Below are the code and all the weights of a small trained network. Each question names an input and a class and asks about switching units off, where a switched-off unit gives its printed mean instead of its output.

import numpy as np


def w(rows, s, z=0):
    codes = np.array(rows[::2]) - 128.0
    scale = np.full(codes.shape[1], s)
    scale[-1] = z or s
    return codes * scale


def norm(h):
    return h / np.sqrt((h * h).mean(-1, keepdims=True) + 1e-5)


def f(y):
    return y / 2 * (1 + np.tanh(0.7978845608 * (y + 0.044715 * y**3)))


def log_softmax(a):
    a = a - a.max(-1, keepdims=True)
    return a - np.log(np.exp(a).sum(-1, keepdims=True))


def net(x, mask):
    res = np.array(x, float).reshape(1, 2) / 4 @ E
    u = 0
    for l in range(2):
        y = f(norm(res) @ A[l][:, :-1].T + A[l][:, -1])
        res = res + np.where(mask[u : u + 14], y, B[l][:, -1]) @ B[l][:, :-1]
        u += 14
    return log_softmax(norm(res)[-1] @ U[:, :-1].T + U[:, -1])


A, B = {}, {}
E = w([
[202,203,195,33],'x0',
[126,249,74,115],'x1',
],0.019)
A[0] = w([
[163,88,53,131,137],'0.n0',
[114,99,84,72,151],'0.n1',
[114,155,131,68,98],'0.n2',
[57,149,179,174,132],'0.n3',
[54,159,188,94,114],'0.n4',
[150,196,78,135,99],'0.n5',
[98,122,130,157,171],'0.n6',
[230,36,119,138,36],'0.n7',
[248,109,81,175,2],'0.n8',
[152,131,74,87,30],'0.n9',
[85,136,152,159,133],'0.n10',
[133,143,106,112,87],'0.n11',
[105,77,187,133,66],'0.n12',
[113,147,179,183,163],'0.n13',
],0.011,0.005)
B[0] = w([
[186,136,139,86,172],'0.n0',
[132,122,128,117,150],'0.n1',
[209,153,150,239,175],'0.n2',
[168,132,132,92,155],'0.n3',
[178,128,124,178,142],'0.n4',
[3,58,203,90,252],'0.n5',
[183,133,139,84,200],'0.n6',
[54,59,95,28,236],'0.n7',
[18,192,127,217,71],'0.n8',
[80,137,162,166,97],'0.n9',
[153,128,129,93,149],'0.n10',
[108,128,151,148,115],'0.n11',
[30,104,107,35,221],'0.n12',
[138,120,126,105,167],'0.n13',
],0.018,0.0029)
A[1] = w([
[163,111,99,137,104],'1.n0',
[136,109,48,182,96],'1.n1',
[133,179,105,115,49],'1.n2',
[98,128,108,105,26],'1.n3',
[139,177,79,32,132],'1.n4',
[75,170,130,128,87],'1.n5',
[139,106,67,194,2],'1.n6',
[123,85,209,199,156],'1.n7',
[129,94,40,196,141],'1.n8',
[72,128,37,96,70],'1.n9',
[133,66,176,202,179],'1.n10',
[36,248,42,144,29],'1.n11',
[61,133,151,140,156],'1.n12',
[208,130,11,62,69],'1.n13',
],0.018,0.0036)
B[1] = w([
[123,99,141,149,141],'1.n0',
[207,117,158,145,176],'1.n1',
[148,38,167,119,140],'1.n2',
[115,145,143,138,148],'1.n3',
[127,151,103,201,240],'1.n4',
[130,75,110,170,179],'1.n5',
[178,151,152,159,154],'1.n6',
[102,120,93,177,160],'1.n7',
[215,200,149,93,202],'1.n8',
[175,159,156,168,243],'1.n9',
[65,193,132,106,166],'1.n10',
[60,28,129,3,254],'1.n11',
[106,176,134,130,201],'1.n12',
[93,169,140,157,213],'1.n13',
],0.03,0.0065)
U = w([
[83,87,164,48,219],'0',
[255,190,192,127,198],'1',
[68,183,136,195,219],'2',
[162,117,103,147,2],'3',
[159,126,73,144,3],'4',
[167,114,77,145,15],'5',
],0.025,0.0067)

Each question gives the input, the list of numbers given to net, and the class t.
The units are the neurons (one row each of A and B). Each row of codes is followed by its name. A weight is (code - 128) times the scale printed after its matrix; where a second scale follows, it is the last column's (A, B and U).
mask holds one flag per neuron, layer by layer. A switched-off neuron (its flag False) gives its mean, the last column of its row in B, instead of its output. The means were averaged over made-up inputs and are rounded, as every weight is.
A unit's drop is (log p(t) with every unit on - log p(t) with that unit switched off) / (log p(t) with every unit on - log p(t) with every unit switched off).
The circuit of an input: a set's keep is (log p(t) with only the set's units on - log p(t) with every unit switched off) / (log p(t) with every unit on - log p(t) with every unit switched off). Starting from the 12 units with the biggest drops (on a tie, the unit counted first), units are removed one at a time, each time the one whose removal leaves the highest keep (on an exact tie, the one counted first), for as long as the keep stays at least 0.8.
units of the circuit, in order: the units of the circuit, biggest drop first
top k neurons: the k neurons with the biggest drops, biggest first
k most important neurons of layer l: the k neurons of layer l with the biggest drops, biggest first
drop when u is switched off: that unit's drop, to one decimal
input [-3,-3], class 2: units of the circuit, in order -> [1.n11]
input [-8,-7], class 1: units of the circuit, in order -> [0.n5, 1.n8]
input [3,1], class 2: 3 most important neurons of layer 1 -> [1.n11, 1.n7, 1.n8]
input [3,-2], class 2: top 3 neurons -> [1.n11, 1.n8, 0.n5]
input [0,-3], class 2: 3 most important neurons of layer 1 -> [1.n11, 1.n4, 1.n9]
input [-6,6], class 0: 3 most important neurons of layer 0 -> [0.n5, 0.n2, 0.n4]
input [-4,3], class 1: 2 most important neurons of layer 0 -> [0.n12, 0.n7]
input [-5,5], class 0: top 4 neurons -> [1.n11, 0.n5, 0.n2, 0.n4]
input [-3,-2], class 2: top 4 neurons -> [1.n13, 0.n5, 0.n6, 0.n0]
input [-5,-4], class 1: top 3 neurons -> [0.n5, 1.n11, 1.n8]
input [-3,-1], class 2: top 3 neurons -> [1.n13, 0.n6, 0.n0]
input [-2,-3], class 2: top 3 neurons -> [1.n11, 0.n5, 1.n8]
input [3,-1], class 2: top 2 neurons -> [1.n11, 1.n8]
input [-7,-6], class 1: top 3 neurons -> [0.n5, 1.n8, 1.n11]
input [1,3], class 2: top neuron -> [0.n5]
input [7,8], class 0: drop when 1.n11 is switched off -> 1.2
input [-2,6], class 0: drop when 1.n11 is switched off -> 1.6
input [2,-1], class 2: drop when 1.n11 is switched off -> 0.4
input [6,7], class 0: drop when 0.n7 is switched off -> 0.0
